Here is a tiny trained network, its code and every weight. The questions are about switching its units off for an input and a class, where a switched-off unit gives its printed mean instead of its output.

import numpy as np


def w(rows, s, z=0):
    codes = np.array(rows[::2]) - 128.0
    scale = np.full(codes.shape[1], s)
    scale[-1] = z or s
    return codes * scale


def norm(h):
    return h / np.sqrt((h * h).mean(-1, keepdims=True) + 1e-5)


def f(y):
    return y / 2 * (1 + np.tanh(0.7978845608 * (y + 0.044715 * y**3)))


def log_softmax(a):
    a = a - a.max(-1, keepdims=True)
    return a - np.log(np.exp(a).sum(-1, keepdims=True))


def net(x, mask):
    res = np.array(x, float).reshape(1, 4) / 4 @ E
    u = 0
    for l in range(3):
        y = f(norm(res) @ A[l][:, :-1].T + A[l][:, -1])
        res = res + np.where(mask[u : u + 10], y, B[l][:, -1]) @ B[l][:, :-1]
        u += 10
    return log_softmax(norm(res)[-1] @ U[:, :-1].T + U[:, -1])


A, B = {}, {}
E = w([
[214,162,158,151],'x0',
[164,81,53,3],'x1',
[113,118,112,118],'x2',
[194,78,189,96],'x3',
],0.0058)
A[0] = w([
[175,93,151,120,68],'L0N1',
[108,247,158,127,38],'L0N2',
[164,177,108,131,229],'L0N3',
[98,157,92,148,94],'L0N4',
[69,127,131,105,2],'L0N5',
[120,95,110,104,248],'L0N6',
[91,153,152,167,157],'L0N7',
[86,110,127,129,56],'L0N8',
[140,35,108,108,188],'L0N9',
[130,114,130,112,170],'L0N10',
],0.013,0.00086)
B[0] = w([
[59,84,171,242,203],'L0N1',
[115,128,98,83,238],'L0N2',
[3,180,109,62,192],'L0N3',
[159,52,156,145,196],'L0N4',
[120,115,217,144,174],'L0N5',
[39,136,227,144,199],'L0N6',
[123,73,74,189,238],'L0N7',
[94,189,144,62,155],'L0N8',
[250,165,216,140,252],'L0N9',
[222,191,156,152,146],'L0N10',
],0.0043,0.0034)
A[1] = w([
[175,175,185,141,151],'L1N1',
[187,109,127,134,74],'L1N2',
[103,143,108,254,253],'L1N3',
[125,231,157,109,129],'L1N4',
[135,110,137,129,130],'L1N5',
[187,199,177,47,174],'L1N6',
[63,153,125,155,149],'L1N7',
[107,124,141,119,156],'L1N8',
[153,127,104,61,138],'L1N9',
[187,229,88,43,230],'L1N10',
],0.0098,0.0019)
B[1] = w([
[1,81,136,129,188],'L1N1',
[86,126,122,164,140],'L1N2',
[174,123,146,48,254],'L1N3',
[79,97,85,99,151],'L1N4',
[21,164,88,101,132],'L1N5',
[60,125,162,151,220],'L1N6',
[199,159,154,146,177],'L1N7',
[199,120,79,119,139],'L1N8',
[190,151,200,229,159],'L1N9',
[145,196,160,115,204],'L1N10',
],0.0066,0.0064)
A[2] = w([
[51,172,154,57,144],'L2N1',
[95,75,130,112,128],'L2N2',
[76,95,101,129,100],'L2N3',
[96,220,57,82,94],'L2N4',
[141,123,244,114,250],'L2N5',
[153,189,136,74,77],'L2N6',
[104,129,142,174,200],'L2N7',
[185,79,99,34,179],'L2N8',
[80,92,121,126,194],'L2N9',
[186,119,155,247,113],'L2N10',
],0.011,0.0023)
B[2] = w([
[177,229,111,170,180],'L2N1',
[112,50,3,172,142],'L2N2',
[133,193,202,117,128],'L2N3',
[47,18,223,208,156],'L2N4',
[96,171,86,130,253],'L2N5',
[39,120,199,141,157],'L2N6',
[158,170,36,112,146],'L2N7',
[47,138,106,129,158],'L2N8',
[48,137,47,163,142],'L2N9',
[181,184,128,93,146],'L2N10',
],0.0045,0.012)
U = w([
[84,199,114,94,168],'0',
[100,222,106,120,143],'1',
[197,248,142,65,147],'2',
[122,48,156,187,156],'3',
[155,81,97,67,75],'4',
[220,91,53,94,3],'5',
],0.012,0.0049)

Each question gives the input, the list of numbers given to net, and the class t.
The units are the neurons (one row each of A and B). Each row of codes is followed by its name. A weight is (code - 128) times the scale printed after its matrix; where a second scale follows, it is the last column's (A, B and U).
mask holds one flag per neuron, layer by layer. A switched-off neuron (its flag False) gives its mean, the last column of its row in B, instead of its output. The means were averaged over made-up inputs and are rounded, as every weight is.
A unit's drop is (log p(t) with every unit on - log p(t) with that unit switched off) / (log p(t) with every unit on - log p(t) with every unit switched off).
The circuit of an input: a set's keep is (log p(t) with only the set's units on - log p(t) with every unit switched off) / (log p(t) with every unit on - log p(t) with every unit switched off). Starting from the 12 units with the biggest drops (on a tie, the unit counted first), units are removed one at a time, each time the one whose removal leaves the highest keep (on an exact tie, the one counted first), for as long as the keep stays at least 0.8.
circuit, biggest first: the units of the circuit, biggest drop first
unit that matters most: the unit with the biggest drop
top k neurons: the k neurons with the biggest drops, biggest first
k most important neurons of layer l: the k neurons of layer l with the biggest drops, biggest first
drop of u: that unit's drop, to one decimal
input [3,-8,3,2], class 2: top 2 neurons => (L0N7; L1N3)
input [-3,8,6,1], class 2: circuit, biggest first => (L0N9; L1N9)
input [7,4,-4,-8], class 3: unit that matters most => L2N4
input [4,-2,0,-8], class 3: top 2 neurons => (L2N4; L2N5)
input [-1,-5,2,-3], class 2: top 2 neurons => (L1N7; L1N1)
input [-5,-2,5,-7], class 3: circuit, biggest first => (L2N4; L1N6; L1N1; L2N5)
input [3,-8,6,-5], class 2: 2 most important neurons of layer 1 => (L1N3; L1N7)
input [5,-7,-3,-7], class 2: 2 most important neurons of layer 0 => (L0N7; L0N4)
input [1,-7,6,-8], class 3: top 3 neurons => (L0N2; L1N9; L0N1)
input [-1,4,2,-6], class 3: 2 most important neurons of layer 1 => (L1N3; L1N6)
input [-5,7,-7,8], class 3: top 2 neurons => (L0N1; L1N3)
input [-3,4,-3,-4], class 2: 2 most important neurons of layer 1 => (L1N9; L1N1)
input [8,4,7,7], class 1: 3 most important neurons of layer 2 => (L2N5; L2N4; L2N10)
input [-2,-6,1,-6], class 2: 3 most important neurons of layer 1 => (L1N7; L1N4; L1N5)
input [3,5,6,-8], class 3: circuit, biggest first => (L2N4)
input [-4,-6,-2,-5], class 2: top 3 neurons => (L0N4; L1N7; L1N1)
input [-2,0,-3,-3], class 4: 2 most important neurons of layer 2 => (L2N1; L2N5)
input [8,4,6,7], class 1: 4 most important neurons of layer 2 => (L2N5; L2N4; L2N10; L2N7)
input [8,-1,-4,5], class 1: 2 most important neurons of layer 0 => (L0N4; L0N7)
input [1,-8,2,4], class 2: 2 most important neurons of layer 1 => (L1N3; L1N6)
input [-6,8,-2,2], class 2: top 2 neurons => (L0N9; L1N9)
input [6,0,-1,5], class 1: 2 most important neurons of layer 0 => (L0N7; L0N4)
input [-2,8,3,-4], class 2: 2 most important neurons of layer 1 => (L1N9; L1N10)
input [7,0,-7,3], class 0: unit that matters most => L1N1
input [5,0,3,-8], class 3: 2 most important neurons of layer 0 => (L0N4; L0N9)
input [-6,4,2,8], class 3: drop of L2N2 => 0.2
input [-1,-8,2,-4], class 2: drop of L1N3 => 0.2
input [7,-2,7,4], class 0: most important neuron of layer 2 => (L2N4)
